Below are the code and all the weights of a small trained network. Each question names an input and a class and asks about switching units off, where a switched-off unit gives its printed mean instead of its output.

import numpy as np


def w(rows, s, z=0):
    codes = np.array(rows[::2]) - 128.0
    scale = np.full(codes.shape[1], s)
    scale[-1] = z or s
    return codes * scale


def f(y):
    return y / 2 * (1 + np.tanh(0.7978845608 * (y + 0.044715 * y**3)))


def log_softmax(a):
    a = a - a.max(-1, keepdims=True)
    return a - np.log(np.exp(a).sum(-1, keepdims=True))


def net(x, mask):
    res = np.array(x, float).reshape(1, 7) / 4 @ E
    y = f(res @ A[0][:, :-1].T + A[0][:, -1])
    res = res + np.where(mask, y, B[0][:, -1]) @ B[0][:, :-1]
    return log_softmax(res[-1] @ U[:, :-1].T + U[:, -1])


A, B = {}, {}
E = w([
[128,128,127,128,127,130,129,128,127,128,128],'x0',
[130,160,16,123,130,65,209,129,124,149,85],'x1',
[129,127,130,128,128,126,127,129,128,128,129],'x2',
[124,175,114,154,109,131,147,142,136,194,245],'x3',
[126,239,151,106,129,199,91,128,141,163,70],'x4',
[117,81,157,117,133,123,135,127,104,237,95],'x5',
[128,127,128,128,127,129,128,127,127,128,128],'x6',
],0.011)
A[0] = w([
[144,156,142,144,125,145,136,131,127,135,113,72],'n1',
[131,165,122,125,131,113,125,140,143,81,138,76],'n2',
[129,142,115,115,122,117,125,125,140,169,191,50],'n3',
[139,112,183,121,121,154,97,129,133,111,174,23],'n4',
[116,92,134,126,133,151,114,127,123,62,48,80],'n5',
[141,77,127,131,129,148,122,141,136,107,62,3],'n6',
[123,83,125,112,127,98,128,107,129,122,181,49],'n7',
[132,139,123,144,123,146,157,149,132,137,193,64],'n8',
[133,181,117,135,135,152,139,137,124,176,249,63],'n9',
[115,143,127,116,113,131,139,112,130,142,167,58],'n10',
[108,113,137,131,114,130,134,138,116,87,86,70],'n11',
[133,164,130,126,134,130,109,119,124,141,119,61],'n12',
[126,140,68,111,141,128,160,134,133,119,114,49],'n13',
[128,95,213,133,140,188,77,132,129,109,200,15],'n14',
[116,190,117,135,125,149,107,105,118,159,120,67],'n15',
[123,202,135,131,124,169,116,122,129,158,103,65],'n16',
[116,138,108,133,134,141,133,138,148,83,139,63],'n17',
[139,100,138,130,135,109,145,130,154,125,139,97],'n18',
[136,142,104,122,136,142,139,124,117,66,155,66],'n19',
[126,14,96,142,134,95,151,133,127,94,233,71],'n20',
[111,118,120,105,153,136,127,119,124,108,113,91],'n21',
[120,126,78,127,126,133,131,126,123,130,121,55],'n22',
[115,122,150,128,125,138,128,150,128,117,132,77],'n23',
[116,181,112,137,133,119,130,159,132,53,158,62],'n24',
[103,145,79,136,117,125,157,116,125,146,132,73],'n25',
[115,149,126,124,127,130,134,142,117,142,171,61],'n26',
[133,131,89,126,128,118,134,130,132,135,124,78],'n27',
[123,41,133,126,130,170,123,133,116,242,130,25],'n28',
[145,115,141,126,142,126,140,131,127,103,96,49],'n29',
[149,132,152,136,117,102,133,124,116,213,102,51],'n30',
[113,131,86,132,146,144,173,122,135,126,111,57],'n31',
[113,78,104,132,112,117,121,124,117,109,157,14],'n32',
[133,166,103,136,131,122,109,108,136,80,159,33],'n33',
[126,195,160,138,119,180,138,119,127,133,109,72],'n34',
[127,229,132,100,132,173,103,138,139,156,118,95],'n35',
[146,171,123,128,108,161,117,99,111,44,195,49],'n36',
[111,141,111,131,135,149,129,110,118,151,184,49],'n37',
[143,158,88,129,125,83,161,144,128,157,127,64],'n38',
[112,161,141,129,120,120,117,135,146,136,117,75],'n39',
[157,162,70,134,131,99,143,129,122,142,110,47],'n40',
[129,147,114,143,137,108,104,139,138,154,169,64],'n41',
[125,111,122,116,139,129,118,121,133,97,97,74],'n42',
[110,117,156,114,134,109,140,116,126,181,113,37],'n43',
[141,82,112,126,130,156,163,137,122,117,146,71],'n44',
[133,173,147,124,156,121,122,146,139,138,119,48],'n45',
],0.017,0.0071)
B[0] = w([
[130,128,132,126,109,128,123,140,110,124,124,141],'n1',
[132,128,124,124,131,129,127,165,166,147,127,157],'n2',
[154,121,138,123,112,114,114,82,149,108,114,170],'n3',
[47,132,152,126,135,136,117,104,115,132,134,183],'n4',
[179,131,122,132,131,125,137,54,149,128,130,207],'n5',
[171,126,130,130,115,130,137,83,142,134,133,169],'n6',
[145,116,128,138,136,136,142,155,82,122,122,167],'n7',
[163,132,130,115,140,113,126,84,141,119,140,172],'n8',
[187,130,122,134,128,139,124,35,157,135,104,231],'n9',
[144,126,139,123,144,148,139,102,137,138,135,145],'n10',
[154,125,130,130,126,136,108,91,138,132,144,157],'n11',
[134,141,126,135,116,111,129,140,106,128,119,144],'n12',
[68,120,136,137,118,131,140,110,130,127,125,169],'n13',
[3,123,105,131,122,119,141,79,113,128,123,234],'n14',
[143,126,136,123,124,120,125,154,83,132,124,174],'n15',
[147,124,128,112,131,121,124,155,70,125,138,197],'n16',
[125,116,139,117,138,125,140,156,160,134,119,148],'n17',
[131,136,131,115,122,143,126,146,101,114,118,144],'n18',
[127,128,127,128,123,126,134,167,176,132,115,161],'n19',
[170,135,132,127,126,127,118,183,21,134,133,252],'n20',
[142,153,123,129,134,151,143,114,134,128,120,141],'n21',
[99,134,114,137,128,136,125,120,129,122,122,142],'n22',
[111,138,122,128,133,126,130,122,127,126,124,133],'n23',
[134,114,140,121,127,134,124,188,190,123,133,182],'n24',
[82,130,98,133,138,135,127,95,122,132,150,165],'n25',
[146,125,137,125,124,133,134,99,144,124,125,151],'n26',
[92,120,129,128,126,119,126,117,125,126,112,147],'n27',
[145,135,127,124,128,119,129,208,228,127,126,209],'n28',
[144,129,143,125,135,130,106,105,135,113,124,145],'n29',
[125,125,134,137,132,146,126,178,198,114,132,177],'n30',
[80,138,136,121,135,133,96,118,127,118,137,157],'n31',
[135,131,117,129,130,126,130,152,86,127,122,153],'n32',
[135,135,122,137,128,126,124,166,174,128,137,160],'n33',
[142,131,132,121,131,127,133,156,73,129,122,190],'n34',
[158,121,126,140,133,131,129,165,52,126,139,225],'n35',
[136,133,125,132,128,124,129,185,209,127,122,197],'n36',
[151,119,129,123,136,127,125,86,146,135,145,158],'n37',
[55,122,156,122,122,133,130,101,109,130,115,181],'n38',
[135,114,124,126,114,124,121,138,111,123,128,141],'n39',
[60,132,123,131,134,119,135,103,120,134,133,178],'n40',
[148,138,131,128,113,131,145,97,144,113,126,154],'n41',
[150,131,134,127,124,131,127,97,140,142,128,154],'n42',
[131,127,119,129,135,124,122,162,172,129,138,156],'n43',
[139,135,115,135,128,140,124,141,97,134,146,145],'n44',
[144,133,104,147,136,142,140,136,102,134,140,144],'n45',
],0.038,0.017)
U = w([
[225,99,125,115,113,128,145,160,42,97,79,133],'0',
[254,100,140,110,105,137,148,20,162,92,58,230],'1',
[62,95,121,123,113,130,156,90,126,108,70,127],'2',
[194,91,131,115,120,126,154,202,223,102,74,2],'3',
],0.0047,0.0031)

Each question gives the input, the list of numbers given to net, and the class t.
The units are the neurons (one row each of A and B). Each row of codes is followed by its name. A weight is (code - 128) times the scale printed after its matrix; where a second scale follows, it is the last column's (A, B and U).
mask holds one flag per neuron, in row order. A switched-off neuron (its flag False) gives its mean, the last column of its row in B, instead of its output. The means were averaged over made-up inputs and are rounded, as every weight is.
A unit's drop is (log p(t) with every unit on - log p(t) with that unit switched off) / (log p(t) with every unit on - log p(t) with every unit switched off).
The circuit of an input: a set's keep is (log p(t) with only the set's units on - log p(t) with every unit switched off) / (log p(t) with every unit on - log p(t) with every unit switched off). Starting from the 12 units with the biggest drops (on a tie, the unit counted first), units are removed one at a time, each time the one whose removal leaves the highest keep (on an exact tie, the one counted first), for as long as the keep stays at least 0.8.
units of the circuit, in order: the units of the circuit, biggest drop first
top k neurons: the k neurons with the biggest drops, biggest first
drop when u is switched off: that unit's drop, to one decimal
input [1,-4,5,-6,-3,-5,-5], class 1: units of the circuit, in order	(n5)
input [-4,-6,-2,8,7,8,-6], class 1: top 3 neurons	(n9 n20 n3)
input [3,8,5,-3,-7,-6,7], class 2: top 4 neurons	(n13 n40 n38 n35)
input [-5,-7,2,4,6,-8,3], class 3: top 3 neurons	(n36 n24 n33)
input [1,-7,-8,-5,5,6,2], class 2: top 2 neurons	(n14 n20)
input [3,-6,-3,0,5,-3,-2], class 2: top 2 neurons	(n14 n20)
input [-3,-7,6,-4,-5,-8,-7], class 3: top 4 neurons	(n36 n24 n19 n33)
input [3,7,0,-1,5,-7,7], class 2: top 2 neurons	(n40 n28)
input [-6,-3,-8,5,3,2,2], class 1: top 2 neurons	(n9 n20)
input [-3,0,2,-5,7,8,-8], class 3: top 4 neurons	(n28 n30 n20 n43)
input [-1,8,-3,5,2,-8,4], class 2: top 4 neurons	(n38 n40 n25 n13)
input [3,-8,0,-8,2,0,7], class 1: top 2 neurons	(n5 n6)
input [-3,5,-1,1,-4,-1,3], class 2: top 2 neurons	(n35 n38)
input [-7,5,0,8,5,-5,-3], class 1: units of the circuit, in order	(n9)
input [6,8,8,-7,1,0,-4], class 2: top 3 neurons	(n9 n40 n13)
input [-2,-1,-8,6,5,-8,-3], class 3: top 2 neurons	(n36 n24)
input [5,3,-8,-7,2,7,0], class 1: top 2 neurons	(n5 n6)
input [-6,2,-8,-3,-2,-2,2], class 1: drop when n14 is switched off	1.0
input [-8,-5,8,2,1,-8,3], class 3: drop when n36 is switched off	1.0
input [7,-5,-1,-1,-5,-8,-1], class 3: units of the circuit, in order	(n36)
input [4,8,-8,3,-5,8,-1], class 2: drop when n38 is switched off	2.4
input [5,3,-7,6,-4,2,-6], class 1: drop when n9 is switched off	0.2
